[[ 37 -49 -37 -47  36 -48  37 -14 -51  35 -52]
 [ 33 -38 -18 -44  42 -45  37 -13 -32  21 -37]
 [-50  38  42  45 -52  46 -54 -20  34 -38  41]
 [  9 -11   0 -13  11  -8  10  -9  -7   2  -8]]
=>
[[ 37 -49 -37 -47  36 -48  37 -14 -51  35 -52]
 [ 33 -38 -18 -44  42 -45  37 -13 -32  21 -37]
 [  9 -11   0 -13  11  -8  10  -9  -7   2  -8]
 [-50  38  42  45 -52  46 -54 -20  34 -38  41]]

[[-21 -37  24   7  20 -32  -7]
 [ 10  10 -27  18 -11  16  10]
 [-13 -30  -3  22   4 -14   4]
 [ 38  36  18  -2  -7  35   9]
 [-19 -41   3  34  15 -30   0]
 [-32 -54  16  17  22 -45  -7]
 [ -4 -41  32  15  21 -21  -5]
 [ 16  13 -45  44 -17  19  19]
 [-10 -37 -17  59  12 -27  11]
 [-55  -2 -55 -38 -12 -18 -10]]
=>
[[ 38  36  18  -2  -7  35   9]
 [ 16  13 -45  44 -17  19  19]
 [ 10  10 -27  18 -11  16  10]
 [ -4 -41  32  15  21 -21  -5]
 [-10 -37 -17  59  12 -27  11]
 [-13 -30  -3  22   4 -14   4]
 [-19 -41   3  34  15 -30   0]
 [-21 -37  24   7  20 -32  -7]
 [-32 -54  16  17  22 -45  -7]
 [-55  -2 -55 -38 -12 -18 -10]]

[[ 49  31   0 -48  17  23 -20]
 [ 22  16 -10 -15   9   7 -14]
 [ 71  66 -55 -69  57  52 -67]
 [ -4  13 -10 -13  12  33 -29]
 [ 47  26  -5 -48  17  40 -26]
 [  9  -6   7   6  -6 -20   1]
 [ 35  53 -34 -54  45  52 -52]
 [-35   2   4  14  -8  -3   4]]
=>
[[ 71  66 -55 -69  57  52 -67]
 [ 49  31   0 -48  17  23 -20]
 [ 47  26  -5 -48  17  40 -26]
 [ 35  53 -34 -54  45  52 -52]
 [ 22  16 -10 -15   9   7 -14]
 [  9  -6   7   6  -6 -20   1]
 [ -4  13 -10 -13  12  33 -29]
 [-35   2   4  14  -8  -3   4]]

[[-40 -56 -47]
 [-11 -16  10]
 [-16 -54 -46]
 [ 19  31 -44]
 [  7  54  60]]
=>
[[ 19  31 -44]
 [  7  54  60]
 [-11 -16  10]
 [-16 -54 -46]
 [-40 -56 -47]]

[[-53 -11]
 [ 69  -1]
 [-20 -26]
 [ -6 -13]
 [-32  13]
 [ 24  34]
 [ 23  14]
 [-34 -26]
 [ 11 -13]
 [-25   8]
 [-68 -38]]
=>
[[ 69  -1]
 [ 24  34]
 [ 23  14]
 [ 11 -13]
 [ -6 -13]
 [-20 -26]
 [-25   8]
 [-32  13]
 [-34 -26]
 [-53 -11]
 [-68 -38]]

[[-42 -16 -58 -60]
 [  0 -13  17  18]]
=>
[[  0 -13  17  18]
 [-42 -16 -58 -60]]

[[ 17  -1 -25   2  -6 -29  -6 -27  -7  -8 -32 -36 -11   3  -2   8]
 [-16 -25 -29 -39  -8 -43  -7 -24 -56 -34 -53 -38  -6 -17 -20 -22]
 [-14  -3  13  -8   1  12   7  14  11  11  14  19   4  -7  -1   0]
 [ -6 -13  11 -22  -5   1   4   7  -2   2   0  10   2  -3  -9   5]
 [ 33  12  56  20   6  56   3  40  35  20  67  58  16  37   9  30]
 [-26  -9   4 -15  -1   6  -1   9 -12  -6   5  12   2 -16  -7 -20]]
=>
[[ 33  12  56  20   6  56   3  40  35  20  67  58  16  37   9  30]
 [ 17  -1 -25   2  -6 -29  -6 -27  -7  -8 -32 -36 -11   3  -2   8]
 [ -6 -13  11 -22  -5   1   4   7  -2   2   0  10   2  -3  -9   5]
 [-14  -3  13  -8   1  12   7  14  11  11  14  19   4  -7  -1   0]
 [-16 -25 -29 -39  -8 -43  -7 -24 -56 -34 -53 -38  -6 -17 -20 -22]
 [-26  -9   4 -15  -1   6  -1   9 -12  -6   5  12   2 -16  -7 -20]]

[[ 33 -14  54]
 [ 54 -15 -58]
 [ 32  -2  20]
 [-26 -40  32]
 [ 47  41  23]
 [  4 -25  45]
 [-21 -11 -49]
 [ 11 -42 -27]
 [-35 -11  21]
 [ 53 -27  36]]
=>
[[ 54 -15 -58]
 [ 53 -27  36]
 [ 47  41  23]
 [ 33 -14  54]
 [ 32  -2  20]
 [ 11 -42 -27]
 [  4 -25  45]
 [-21 -11 -49]
 [-26 -40  32]
 [-35 -11  21]]

[[ -5 -26  18  -1]
 [-69  36  -6  -3]
 [-36 -26  18  13]
 [ 11   4  28   6]
 [ 25 -24   0   9]
 [-62  11  25   4]
 [  9  44 -20   3]
 [ 17  64 -10  -1]
 [ 14 -63 -13  -4]]
=>
[[ 25 -24   0   9]
 [ 17  64 -10  -1]
 [ 14 -63 -13  -4]
 [ 11   4  28   6]
 [  9  44 -20   3]
 [ -5 -26  18  -1]
 [-36 -26  18  13]
 [-62  11  25   4]
 [-69  36  -6  -3]]
